Below are the code and all the weights of a small trained network. Each question names an input and a class and asks about switching units off, where a switched-off unit gives its printed mean instead of its output.

import numpy as np


def w(rows, s, z=0):
    codes = np.array(rows[::2]) - 128.0
    scale = np.full(codes.shape[1], s)
    scale[-1] = z or s
    return codes * scale


def norm(h):
    return h / np.sqrt((h * h).mean(-1, keepdims=True) + 1e-5)


def f(y):
    return y / 2 * (1 + np.tanh(0.7978845608 * (y + 0.044715 * y**3)))


def log_softmax(a):
    a = a - a.max(-1, keepdims=True)
    return a - np.log(np.exp(a).sum(-1, keepdims=True))


def net(x, mask):
    res = np.array(x, float).reshape(1, 6) / 4 @ E
    u = 0
    for l in range(2):
        y = f(norm(res) @ A[l][:, :-1].T + A[l][:, -1])
        res = res + np.where(mask[u : u + 10], y, B[l][:, -1]) @ B[l][:, :-1]
        u += 10
    return log_softmax(norm(res)[-1] @ U[:, :-1].T + U[:, -1])


A, B = {}, {}
E = w([
[237,151,13,132,91,25,225,132,134,44,106],'x0',
[127,36,198,136,140,166,239,81,180,80,200],'x1',
[131,132,132,132,136,127,129,131,127,128,128],'x2',
[122,139,130,129,143,119,133,131,139,135,136],'x3',
[205,58,33,133,238,158,54,160,117,132,243],'x4',
[62,132,97,136,202,148,79,80,175,1,56],'x5',
],0.0046)
A[0] = w([
[87,222,53,109,112,97,37,161,76,164,62,84],'L0N1',
[157,161,59,155,106,26,204,165,144,81,148,23],'L0N2',
[124,207,36,137,76,121,26,182,133,189,61,3],'L0N3',
[84,196,160,128,74,121,192,105,146,146,70,62],'L0N4',
[53,107,92,72,226,152,140,153,160,32,24,67],'L0N5',
[102,68,157,123,126,200,243,108,151,74,185,46],'L0N6',
[162,99,130,72,65,126,196,191,41,208,178,53],'L0N7',
[137,219,53,105,116,121,45,212,108,184,44,71],'L0N8',
[136,72,157,127,119,208,245,91,242,102,176,69],'L0N9',
[124,50,164,132,102,226,253,126,223,68,206,47],'L0N10',
],0.0034,0.0048)
B[0] = w([
[121,33,212,121,167,57,154,99,102,112,152,252],'L0N1',
[160,99,147,71,166,170,149,111,141,162,63,157],'L0N2',
[128,94,191,122,188,46,118,89,64,117,141,165],'L0N3',
[90,83,100,185,126,131,130,200,106,87,189,164],'L0N4',
[225,197,173,185,30,128,61,75,178,144,207,194],'L0N5',
[130,121,151,134,174,43,73,122,58,126,101,153],'L0N6',
[170,184,146,198,90,122,31,3,242,108,147,172],'L0N7',
[129,27,212,137,187,61,143,75,63,110,135,240],'L0N8',
[116,109,163,108,175,29,64,132,34,128,106,191],'L0N9',
[123,90,197,114,189,16,94,85,35,125,123,203],'L0N10',
],0.0055,0.0019)
A[1] = w([
[65,178,152,128,62,138,187,139,144,130,54,52],'L1N1',
[191,161,27,78,90,89,219,163,144,75,101,36],'L1N2',
[125,190,82,112,132,80,40,170,61,169,57,28],'L1N3',
[93,170,113,130,145,142,74,88,175,44,102,21],'L1N4',
[163,92,24,128,212,196,91,178,138,151,192,57],'L1N5',
[33,128,173,83,131,254,83,161,139,189,137,4],'L1N6',
[71,151,158,125,73,119,164,142,117,133,71,59],'L1N7',
[160,140,134,127,68,112,143,151,121,212,173,32],'L1N8',
[98,154,88,128,160,145,80,108,178,51,99,30],'L1N9',
[172,154,151,118,76,125,150,161,133,216,171,30],'L1N10',
],0.0066,0.0037)
B[1] = w([
[83,140,47,68,98,125,117,217,103,76,223,196],'L1N1',
[95,90,138,159,226,236,114,133,140,254,41,238],'L1N2',
[112,11,231,108,184,55,238,64,103,73,180,153],'L1N3',
[217,150,152,163,69,132,90,92,148,185,187,167],'L1N4',
[22,201,131,71,21,112,187,201,113,65,137,254],'L1N5',
[223,98,25,167,210,141,214,124,149,196,5,231],'L1N6',
[132,134,75,86,140,139,116,184,118,74,199,184],'L1N7',
[143,144,141,169,108,137,52,61,185,57,131,165],'L1N8',
[191,153,194,161,41,116,87,68,147,179,165,164],'L1N9',
[169,168,153,160,112,142,49,57,172,49,140,168],'L1N10',
],0.0066,0.0043)
U = w([
[104,48,213,103,191,29,142,83,61,100,147,247],'0',
[141,115,79,144,190,192,168,140,154,211,8,167],'1',
[42,173,76,62,48,134,144,242,118,66,197,87],'2',
[197,175,166,178,52,135,33,30,193,120,166,12],'3',
],0.012,0.0016)

Each question gives the input, the list of numbers given to net, and the class t.
The units are the neurons (one row each of A and B). Each row of codes is followed by its name. A weight is (code - 128) times the scale printed after its matrix; where a second scale follows, it is the last column's (A, B and U).
mask holds one flag per neuron, layer by layer. A switched-off neuron (its flag False) gives its mean, the last column of its row in B, instead of its output. The means were averaged over made-up inputs and are rounded, as every weight is.
A unit's drop is (log p(t) with every unit on - log p(t) with that unit switched off) / (log p(t) with every unit on - log p(t) with every unit switched off).
The circuit of an input: a set's keep is (log p(t) with only the set's units on - log p(t) with every unit switched off) / (log p(t) with every unit on - log p(t) with every unit switched off). Starting from the 12 units with the biggest drops (on a tie, the unit counted first), units are removed one at a time, each time the one whose removal leaves the highest keep (on an exact tie, the one counted first), for as long as the keep stays at least 0.8.
units of the circuit, in order: the units of the circuit, biggest drop first
top k neurons: the k neurons with the biggest drops, biggest first
k most important neurons of layer l: the k neurons of layer l with the biggest drops, biggest first
drop when u is switched off: that unit's drop, to one decimal
input [7,-7,3,-1,3,4], class 0: units of the circuit, in order : L1N3
input [-1,-6,1,2,7,-8], class 3: top 4 neurons : L1N10, L1N8, L0N7, L1N1
input [-2,3,7,0,-6,-7], class 3: top 3 neurons : L1N10, L1N8, L0N7
input [8,-2,-8,5,7,-3], class 1: top 2 neurons : L1N2, L1N1
input [-7,-8,6,6,-5,3], class 0: 2 most important neurons of layer 1 : L1N3, L1N2
input [-1,2,-1,-2,6,8], class 3: top 3 neurons : L1N9, L1N4, L0N5
input [1,-3,-7,6,6,-6], class 2: top 4 neurons : L1N5, L0N5, L1N9, L1N4
input [7,7,-5,-8,8,-2], class 2: top 4 neurons : L1N5, L1N6, L0N8, L0N1
input [8,4,8,2,-8,3], class 1: top 2 neurons : L1N2, L1N5
input [7,-1,5,2,-4,8], class 3: top 4 neurons : L1N9, L1N4, L0N5, L1N6
input [-2,2,-2,5,0,-3], class 3: 2 most important neurons of layer 0 : L0N8, L0N1
input [1,-3,-5,-8,1,-3], class 0: 3 most important neurons of layer 0 : L0N8, L0N3, L0N5
input [8,3,-8,3,6,-8], class 1: top 2 neurons : L1N2, L0N5
input [6,4,-8,-2,-6,4], class 1: units of the circuit, in order : L1N2
input [3,3,-4,0,-6,-8], class 3: top 3 neurons : L1N10, L0N7, L1N8
input [6,5,-5,-4,2,-4], class 1: top 2 neurons : L1N2, L0N8
input [-4,-1,5,-3,6,-2], class 2: 2 most important neurons of layer 1 : L1N5, L1N2
input [6,5,7,4,-3,1], class 1: top 3 neurons : L1N2, L0N8, L0N1
input [3,-5,6,-2,3,5], class 0: 2 most important neurons of layer 0 : L0N7, L0N8
input [-2,3,-7,2,6,-4], class 2: units of the circuit, in order : L1N5
input [-2,5,-1,-1,-6,0], class 2: top 2 neurons : L0N8, L0N1
input [-6,4,-8,-8,0,-7], class 3: 3 most important neurons of layer 1 : L1N10, L1N8, L1N2
input [0,-7,-8,-6,-1,-7], class 0: drop when L0N5 is switched off : 0.1
input [6,0,3,6,1,-1], class 1: drop when L0N2 is switched off : 0.0
input [-4,3,8,-6,3,2], class 1: drop when L0N8 is switched off : 0.1
input [-5,1,1,8,7,-6], class 2: drop when L1N5 is switched off : 2.3
input [-8,3,8,-6,-6,-6], class 1: units of the circuit, in order : L1N6
input [-1,7,-7,1,-8,6], class 2: 2 most important neurons of layer 1 : L1N1, L1N7
